Table B holds the same points as the rows below, measured another way and shuffled. Each row below is followed by which row of B it is.
In the rows, zero is written as 128.
B:
<74>: 169; 152; 157; 122; 173; 104; 204; 105; 128; 197; 118; 126; 98; 158; 108; 131; 191; 149; 118; 104; 191
<72>: 126; 175; 109; 125; 69; 135; 97; 107; 157; 154; 189; 99; 119; 118; 108; 177; 143; 111; 138; 135; 119
<71>: 142; 176; 105; 143; 127; 127; 114; 108; 152; 165; 184; 104; 119; 124; 95; 198; 167; 99; 134; 114; 127
<68>: 115; 149; 102; 149; 106; 144; 90; 102; 162; 132; 188; 86; 147; 121; 115; 183; 139; 98; 135; 156; 89
<66>: 135; 129; 120; 127; 123; 123; 143; 127; 125; 145; 126; 130; 123; 117; 143; 125; 131; 126; 121; 117; 127
<46>: 111; 148; 127; 151; 129; 144; 91; 104; 144; 117; 182; 101; 160; 129; 129; 196; 131; 104; 128; 170; 93
<83>: 114; 140; 118; 138; 137; 137; 102; 147; 139; 131; 156; 115; 128; 124; 119; 131; 126; 140; 137; 121; 133
<79>: 120; 164; 120; 129; 118; 132; 119; 125; 154; 171; 185; 109; 109; 125; 116; 181; 147; 125; 125; 106; 129
<98>: 129; 136; 123; 129; 101; 149; 131; 75; 155; 161; 172; 98; 117; 123; 111; 192; 169; 121; 109; 124; 103
<76>: 83; 135; 150; 153; 173; 130; 87; 134; 150; 119; 167; 105; 137; 137; 139; 190; 124; 120; 112; 132; 115
<107>: 127; 136; 126; 119; 60; 169; 81; 97; 162; 130; 222; 97; 134; 128; 73; 104; 152; 119; 155; 149; 64
<103>: 126; 129; 94; 125; 76; 143; 133; 106; 156; 137; 151; 120; 134; 124; 128; 131; 134; 112; 137; 128; 96
<106>: 110; 143; 97; 140; 80; 137; 92; 97; 144; 126; 187; 100; 137; 119; 124; 179; 130; 109; 141; 139; 88
<88>: 132; 167; 85; 121; 103; 123; 137; 124; 147; 193; 197; 103; 100; 129; 115; 165; 157; 130; 120; 87; 127
<84>: 150; 180; 100; 125; 70; 120; 106; 119; 149; 143; 170; 114; 119; 121; 113; 160; 134; 125; 150; 156; 124
<82>: 110; 139; 108; 137; 121; 142; 102; 129; 138; 148; 169; 106; 120; 119; 108; 162; 134; 123; 138; 133; 126
<57>: 119; 150; 112; 142; 87; 132; 97; 110; 141; 143; 152; 115; 128; 124; 127; 168; 140; 116; 134; 139; 124
<56>: 131; 143; 116; 126; 112; 137; 117; 130; 136; 145; 138; 116; 122; 128; 117; 131; 144; 135; 140; 138; 140
<54>: 182; 173; 160; 119; 175; 93; 186; 89; 132; 192; 134; 124; 110; 141; 110; 149; 190; 145; 114; 110; 192
<65>: 138; 155; 128; 127; 124; 123; 112; 127; 144; 138; 158; 122; 124; 136; 108; 123; 131; 129; 156; 140; 142
<93>: 147; 177; 89; 124; 56; 120; 102; 106; 147; 155; 177; 114; 105; 117; 119; 197; 139; 97; 145; 149; 115
<67>: 177; 227; 132; 121; 188; 86; 159; 92; 160; 243; 239; 81; 91; 144; 74; 214; 223; 106; 119; 94; 195
<102>: 148; 156; 117; 117; 134; 129; 155; 125; 134; 211; 172; 122; 91; 132; 111; 156; 161; 137; 107; 102; 150
<94>: 76; 88; 137; 149; 220; 144; 122; 157; 119; 138; 135; 115; 122; 137; 136; 161; 132; 123; 119; 86; 129
<61>: 132; 182; 101; 124; 21; 160; 84; 87; 156; 191; 223; 85; 102; 118; 91; 180; 178; 102; 148; 128; 134

157; 97; 116; 140; 97; 115; 125; 129; 159; 94; 120; 129; 115; 77; 78; 161
<61>
120; 99; 100; 130; 116; 61; 126; 168; 128; 133; 134; 132; 136; 138; 128; 128
<74>
142; 117; 119; 134; 106; 114; 127; 135; 149; 127; 128; 132; 121; 109; 91; 142
<79>
145; 117; 119; 133; 120; 118; 126; 124; 134; 119; 132; 125; 116; 121; 113; 140
<65>
135; 123; 136; 124; 140; 139; 127; 147; 114; 144; 137; 132; 129; 121; 110; 140
<94>
124; 134; 132; 127; 126; 116; 127; 135; 131; 130; 118; 126; 124; 126; 126; 123
<66>
144; 122; 145; 142; 106; 141; 125; 118; 151; 109; 124; 136; 118; 109; 97; 136
<106>
147; 110; 133; 137; 104; 108; 126; 129; 147; 123; 135; 136; 124; 95; 99; 151
<71>
131; 111; 135; 142; 126; 148; 126; 114; 145; 116; 137; 140; 127; 123; 99; 146
<46>
150; 71; 91; 140; 85; 50; 121; 147; 150; 144; 144; 147; 120; 96; 80; 142
<67>
139; 119; 124; 130; 127; 115; 126; 134; 138; 119; 131; 126; 121; 121; 119; 138
<56>
132; 108; 113; 129; 102; 97; 128; 151; 139; 139; 120; 126; 120; 108; 111; 133
<102>
133; 118; 132; 136; 119; 133; 128; 119; 144; 123; 130; 124; 127; 113; 112; 135
<57>
134; 123; 141; 134; 110; 128; 125; 131; 144; 118; 112; 127; 117; 118; 118; 120
<103>
142; 115; 124; 134; 88; 100; 127; 146; 156; 132; 116; 127; 112; 102; 97; 136
<88>
168; 97; 111; 139; 90; 145; 128; 120; 150; 93; 120; 145; 123; 121; 97; 151
<107>
147; 110; 126; 140; 107; 131; 127; 120; 152; 121; 133; 127; 123; 101; 97; 147
<72>
145; 109; 142; 140; 114; 141; 126; 117; 150; 115; 131; 138; 122; 110; 101; 144
<68>
142; 116; 130; 133; 121; 136; 127; 125; 140; 130; 134; 126; 123; 111; 110; 142
<82>
122; 95; 100; 128; 116; 61; 125; 153; 133; 136; 140; 136; 132; 132; 119; 128
<54>
144; 123; 123; 130; 126; 134; 128; 127; 141; 132; 134; 123; 124; 125; 115; 139
<83>
140; 118; 130; 139; 107; 124; 127; 118; 160; 121; 130; 125; 126; 98; 111; 142
<93>
137; 117; 117; 132; 136; 148; 129; 123; 141; 133; 147; 139; 133; 127; 91; 149
<76>
140; 123; 129; 139; 110; 123; 127; 116; 154; 119; 133; 122; 124; 109; 115; 143
<84>
128; 101; 133; 128; 95; 129; 130; 144; 148; 119; 127; 135; 130; 106; 105; 140
<98>
